Below are the code and all the weights of a small trained network. Each question names an input and a class and asks about switching units off, where a switched-off unit gives its printed mean instead of its output.

import numpy as np


def w(rows, s, z=0):
    codes = np.array(rows[::2]) - 128.0
    scale = np.full(codes.shape[1], s)
    scale[-1] = z or s
    return codes * scale


def f(y):
    return y / 2 * (1 + np.tanh(0.7978845608 * (y + 0.044715 * y**3)))


def log_softmax(a):
    a = a - a.max(-1, keepdims=True)
    return a - np.log(np.exp(a).sum(-1, keepdims=True))


def net(x, mask):
    res = np.array(x, float).reshape(1, 4) / 4 @ E
    y = f(res @ A[0][:, :-1].T + A[0][:, -1])
    res = res + np.where(mask, y, B[0][:, -1]) @ B[0][:, :-1]
    return log_softmax(res[-1] @ U[:, :-1].T + U[:, -1])


A, B = {}, {}
E = w([
[126,18,97,73,142,178,169,124,72,103,33,44],'x0',
[132,133,135,130,128,131,134,125,132,130,123,126],'x1',
[108,174,83,66,1,4,181,75,126,114,100,130],'x2',
[145,95,164,251,120,118,67,16,66,54,87,141],'x3',
],0.0095)
A[0] = w([
[172,156,194,235,190,161,28,89,151,108,197,203,124],'neuron 0',
[101,204,155,120,82,82,128,141,184,170,201,195,34],'neuron 1',
[132,72,137,123,241,216,118,214,120,157,142,92,55],'neuron 2',
[118,188,131,131,94,59,107,157,187,165,213,200,157],'neuron 3',
[109,112,76,30,88,112,197,144,131,125,85,80,91],'neuron 4',
[129,59,130,117,154,198,146,107,80,109,60,87,189],'neuron 5',
[118,85,132,165,86,88,95,31,62,77,70,109,11],'neuron 6',
[95,98,107,98,117,114,171,138,144,129,106,104,91],'neuron 7',
[142,35,130,123,163,173,119,104,69,104,66,32,11],'neuron 8',
[100,176,130,72,177,176,145,255,202,197,202,153,63],'neuron 9',
[108,189,112,141,32,31,154,48,101,110,109,177,26],'neuron 10',
],0.0069,0.011)
B[0] = w([
[55,2,154,117,108,74,138,216,31,190,45,215,243],'neuron 0',
[152,172,109,90,76,92,186,112,152,139,158,86,190],'neuron 1',
[202,206,106,79,68,115,208,66,209,124,212,72,179],'neuron 2',
[193,139,137,140,145,168,133,68,169,97,164,88,253],'neuron 3',
[79,126,89,48,32,24,188,180,84,163,80,173,194],'neuron 4',
[161,165,100,117,107,127,129,78,173,106,174,91,217],'neuron 5',
[182,229,90,89,79,152,215,76,203,106,224,52,169],'neuron 6',
[84,121,115,110,93,99,180,170,127,150,109,142,143],'neuron 7',
[150,83,179,174,222,182,35,123,101,97,104,186,170],'neuron 8',
[152,104,175,194,204,219,41,85,128,48,120,140,217],'neuron 9',
[194,75,154,189,237,232,36,101,141,44,110,128,189],'neuron 10',
],0.0081,0.012)
U = w([
[139,91,154,238,211,183,13,111,123,97,108,144,255],'0',
[153,219,88,74,84,121,184,99,205,120,161,84,73],'1',
[1,83,117,103,80,34,146,227,27,186,60,192,15],'2',
],0.0096,0.0045)

Each question gives the input, the list of numbers given to net, and the class t.
The units are the neurons (one row each of A and B). Each row of codes is followed by its name. A weight is (code - 128) times the scale printed after its matrix; where a second scale follows, it is the last column's (A, B and U).
mask holds one flag per neuron, in row order. A switched-off neuron (its flag False) gives its mean, the last column of its row in B, instead of its output. The means were averaged over made-up inputs and are rounded, as every weight is.
A unit's drop is (log p(t) with every unit on - log p(t) with that unit switched off) / (log p(t) with every unit on - log p(t) with every unit switched off).
The circuit of an input: a set's keep is (log p(t) with only the set's units on - log p(t) with every unit switched off) / (log p(t) with every unit on - log p(t) with every unit switched off). Starting from all 11 units, units are removed one at a time, each time the one whose removal leaves the highest keep (on an exact tie, the one counted first), for as long as the keep stays at least 0.8.
units of the circuit, in order: the units of the circuit, biggest drop first
most important unit: the unit with the biggest drop
top k neurons: the k neurons with the biggest drops, biggest first
drop of u: that unit's drop, to one decimal
input [7,0,-5,-7], class 1: most important unit : neuron 2
input [2,6,5,7], class 1: top 2 neurons : [neuron 6; neuron 9]
input [4,-3,7,8], class 1: top 2 neurons : [neuron 6; neuron 9]
input [0,-6,-1,7], class 2: units of the circuit, in order : [neuron 0; neuron 9]
input [7,-6,-2,0], class 1: top 3 neurons : [neuron 2; neuron 5; neuron 9]
input [7,-3,1,2], class 1: top 2 neurons : [neuron 0; neuron 5]
input [1,8,-4,-5], class 1: top 3 neurons : [neuron 2; neuron 0; neuron 10]
input [-2,-4,-1,2], class 2: top 2 neurons : [neuron 9; neuron 10]
input [-4,6,0,4], class 2: top 2 neurons : [neuron 0; neuron 9]
input [8,3,2,2], class 1: top 3 neurons : [neuron 0; neuron 5; neuron 6]
input [-6,-8,-8,6], class 2: drop of neuron 6 : 0.0
input [8,3,-5,-4], class 1: drop of neuron 2 : 1.3
input [-3,-6,-2,8], class 2: drop of neuron 0 : 0.4
input [5,-1,2,4], class 1: drop of neuron 9 : 0.1
input [7,-8,7,7], class 1: top neuron : [neuron 6]
